Here is a tiny trained network, its code and every weight. The questions are about switching its units off for an input and a target symbol, where a switched-off unit gives its printed mean instead of its output.

import numpy as np


def w(rows, s, z=0):
    codes = np.array(rows[::2]) - 128.0
    scale = np.full(codes.shape[1], s)
    scale[-1] = z or s
    return codes * scale


def norm(h):
    return h / np.sqrt((h * h).mean(-1, keepdims=True) + 1e-5)


def f(y):
    return y / 2 * (1 + np.tanh(0.7978845608 * (y + 0.044715 * y**3)))


def softmax(a):
    e = np.exp(a - a.max(-1, keepdims=True))
    return e / e.sum(-1, keepdims=True)


def log_softmax(a):
    a = a - a.max(-1, keepdims=True)
    return a - np.log(np.exp(a).sum(-1, keepdims=True))


def net(x, mask):
    ids = ['ΘΦΨΩαβδεηλμξπστ'.index(c) for c in x.split()]
    T = len(ids)
    res = E[ids] + P[:T]
    u = 0
    for l in range(2):
        q, k, v = (norm(res) @ M[l].T for M in (Q, K, V))
        z = softmax(np.where(np.tri(T) > 0, q @ k.T / 2**0.5, -1e9)) @ v
        res = res + np.where(mask[u], z, O[l][:, -1]) @ O[l][:, :-1]
        u += 1
        y = f(norm(res) @ A[l][:, :-1].T + A[l][:, -1])
        res = res + np.where(mask[u : u + 4], y, B[l][:, -1]) @ B[l][:, :-1]
        u += 4
    return log_softmax(norm(res)[-1] @ U[:, :-1].T + U[:, -1])


Q, K, V, O, A, B = {}, {}, {}, {}, {}, {}
E = w([
[74,114,101,167,67,123,52],'Θ',
[116,76,123,102,157,119,49],'Φ',
[135,107,166,191,68,13,31],'Ψ',
[178,113,202,176,134,71,102],'Ω',
[211,27,227,203,191,117,100],'α',
[37,88,156,246,40,74,23],'β',
[142,130,110,144,87,58,94],'δ',
[188,71,197,113,142,125,88],'ε',
[108,108,210,169,166,123,58],'η',
[164,130,175,171,140,126,98],'λ',
[94,141,163,199,203,159,2],'μ',
[109,157,122,118,118,169,88],'ξ',
[140,48,115,163,45,98,80],'π',
[89,177,202,172,118,121,20],'σ',
[173,24,124,98,82,88,112],'τ',
],0.0048)
P = w([
[103,142,102,89,131,129,162],'0',
[166,82,129,133,128,151,83],'1',
[187,87,149,159,125,144,75],'2',
[216,63,167,170,132,143,70],'3',
[233,53,191,194,130,141,67],'4',
[255,57,195,201,138,131,61],'5',
],0.007)
Q[0] = w([
[28,254,165,14,113,1,236],'0.h0',
[64,192,67,169,224,4,202],'0.h0',
],0.0043)
K[0] = w([
[206,77,97,214,96,181,20],'0.h0',
[183,83,119,134,2,118,80],'0.h0',
],0.0055)
V[0] = w([
[160,176,230,112,144,3,202],'0.h0',
[122,246,121,58,142,182,213],'0.h0',
],0.0071)
O[0] = w([
[151,167,142,56,74,190,62,250],'0.h0',
[139,145,218,110,107,2,67,132],'0.h0',
],0.0085,0.0025)
A[0] = w([
[146,150,205,47,133,205,80,253],'0.n0',
[175,58,230,141,141,80,124,11],'0.n1',
[71,175,101,148,83,106,160,76],'0.n2',
[139,173,186,136,95,133,253,198],'0.n3',
],0.006,0.0041)
B[0] = w([
[158,77,94,191,73,80,97,254],'0.n0',
[53,175,70,91,89,100,130,172],'0.n1',
[70,207,96,130,49,174,71,108],'0.n2',
[33,112,58,32,50,2,102,120],'0.n3',
],0.007,0.0069)
Q[1] = w([
[160,8,94,251,91,129,95],'1.h0',
[110,233,154,3,147,155,182],'1.h0',
],0.013)
K[1] = w([
[38,190,104,47,190,27,249],'1.h0',
[255,52,182,207,62,222,35],'1.h0',
],0.0096)
V[1] = w([
[201,2,65,24,164,103,181],'1.h0',
[174,38,229,168,248,193,136],'1.h0',
],0.0069)
O[1] = w([
[56,79,241,1,161,70,61,158],'1.h0',
[142,183,232,182,52,157,121,4],'1.h0',
],0.0091,0.0028)
A[1] = w([
[188,134,93,149,163,121,210,83],'1.n0',
[147,116,116,115,183,168,202,1],'1.n1',
[150,132,214,79,76,105,87,113],'1.n2',
[136,169,167,174,47,78,244,78],'1.n3',
],0.011,0.0014)
B[1] = w([
[109,176,101,141,52,125,90,182],'1.n0',
[20,155,91,190,94,157,143,130],'1.n1',
[36,162,88,201,106,155,121,254],'1.n2',
[136,2,96,78,9,99,146,187],'1.n3',
],0.01,0.0058)
U = w([
[82,207,217,152,156,103,188,144],'Θ',
[159,81,58,69,158,206,158,66],'Φ',
[168,157,176,117,167,18,152,105],'Ψ',
[63,97,68,184,189,66,184,22],'Ω',
[191,103,169,219,179,136,113,168],'α',
[168,83,185,153,64,118,211,104],'β',
[204,85,104,48,177,82,91,59],'δ',
[204,209,64,171,119,114,176,112],'ε',
[78,100,81,108,104,104,103,245],'η',
[138,247,174,119,71,66,87,80],'λ',
[105,115,180,7,141,101,84,68],'μ',
[115,73,138,87,200,150,183,98],'ξ',
[87,150,193,133,96,238,126,81],'π',
[86,179,93,167,118,187,232,95],'σ',
[208,186,135,23,71,182,84,100],'τ',
],0.011,0.012)

Each question gives the input, a string of symbols that net reads in full, and the target symbol t.
The units are the heads (2 rows each of Q, K, V and O) and the neurons (one row each of A and B). Each row of codes is followed by its name. A weight is (code - 128) times the scale printed after its matrix; where a second scale follows, it is the last column's (O, A, B and U).
mask holds one flag per unit, layer by layer, with each layer's heads first. A switched-off unit (its flag False) gives its mean, the last column of its rows in O or B, instead of its output. The means were averaged over made-up inputs and are rounded, as every weight is.
A unit's drop is (log p(t) with every unit on - log p(t) with that unit switched off) / (log p(t) with every unit on - log p(t) with every unit switched off).
The circuit of an input: a set's keep is (log p(t) with only the set's units on - log p(t) with every unit switched off) / (log p(t) with every unit on - log p(t) with every unit switched off). Starting from all 10 units, units are removed one at a time, each time the one whose removal leaves the highest keep (on an exact tie, the one counted first), for as long as the keep stays at least 0.8.
units of the circuit, in order: the units of the circuit, biggest drop first
k most important neurons: the k neurons with the biggest drops, biggest first
k most important neurons of layer l: the k neurons of layer l with the biggest drops, biggest first
input π α μ Ω, target ξ: most important neuron => 0.n3
input μ Ω μ σ μ δ, target β: 2 most important neurons of layer 1 => 1.n3, 1.n2
input β β β, target σ: units of the circuit, in order => 0.h0, 0.n0
input μ α σ, target β: units of the circuit, in order => 1.h0, 0.h0, 1.n3, 0.n0
input α Φ ε, target π: 2 most important neurons of layer 1 => 1.n2, 1.n3
input μ τ π Φ μ, target β: 4 most important neurons => 0.n1, 1.n3, 0.n0, 1.n2
input α Ψ Φ, target π: units of the circuit, in order => 0.h0, 1.h0
input δ Ω Ω, target δ: units of the circuit, in order => 1.h0, 1.n2
input η δ α ξ Θ Θ, target α: 2 most important neurons => 0.n0, 1.n3
input α Θ μ β, target π: 2 most important neurons => 0.n1, 1.n3
input μ ξ Ω, target β: 2 most important neurons of layer 0 => 0.n1, 0.n0
input η λ μ μ, target α: 3 most important neurons of layer 0 => 0.n1, 0.n0, 0.n3
input μ τ Φ μ Ω α, target β: units of the circuit, in order => 0.h0, 1.h0, 1.n3, 0.n0
input τ σ μ λ η, target μ: units of the circuit, in order => 1.h0
input Θ ξ σ Ψ τ Ω, target Ω: 2 most important neurons => 0.n3, 0.n2
input α Ω Ω Θ Ω Ψ, target π: 2 most important neurons => 0.n1, 1.n2
input π η σ, target ξ: 2 most important neurons of layer 1 => 1.n2, 1.n0
input η λ τ Ω Φ, target α: 3 most important neurons of layer 0 => 0.n0, 0.n3, 0.n1
input Θ μ Θ β, target Ω: 3 most important neurons of layer 0 => 0.n3, 0.n2, 0.n0
input ξ μ α τ λ, target Ψ: units of the circuit, in order => 0.h0
input Θ π μ μ, target Ω: 4 most important neurons => 0.n2, 0.n3, 0.n0, 1.n1
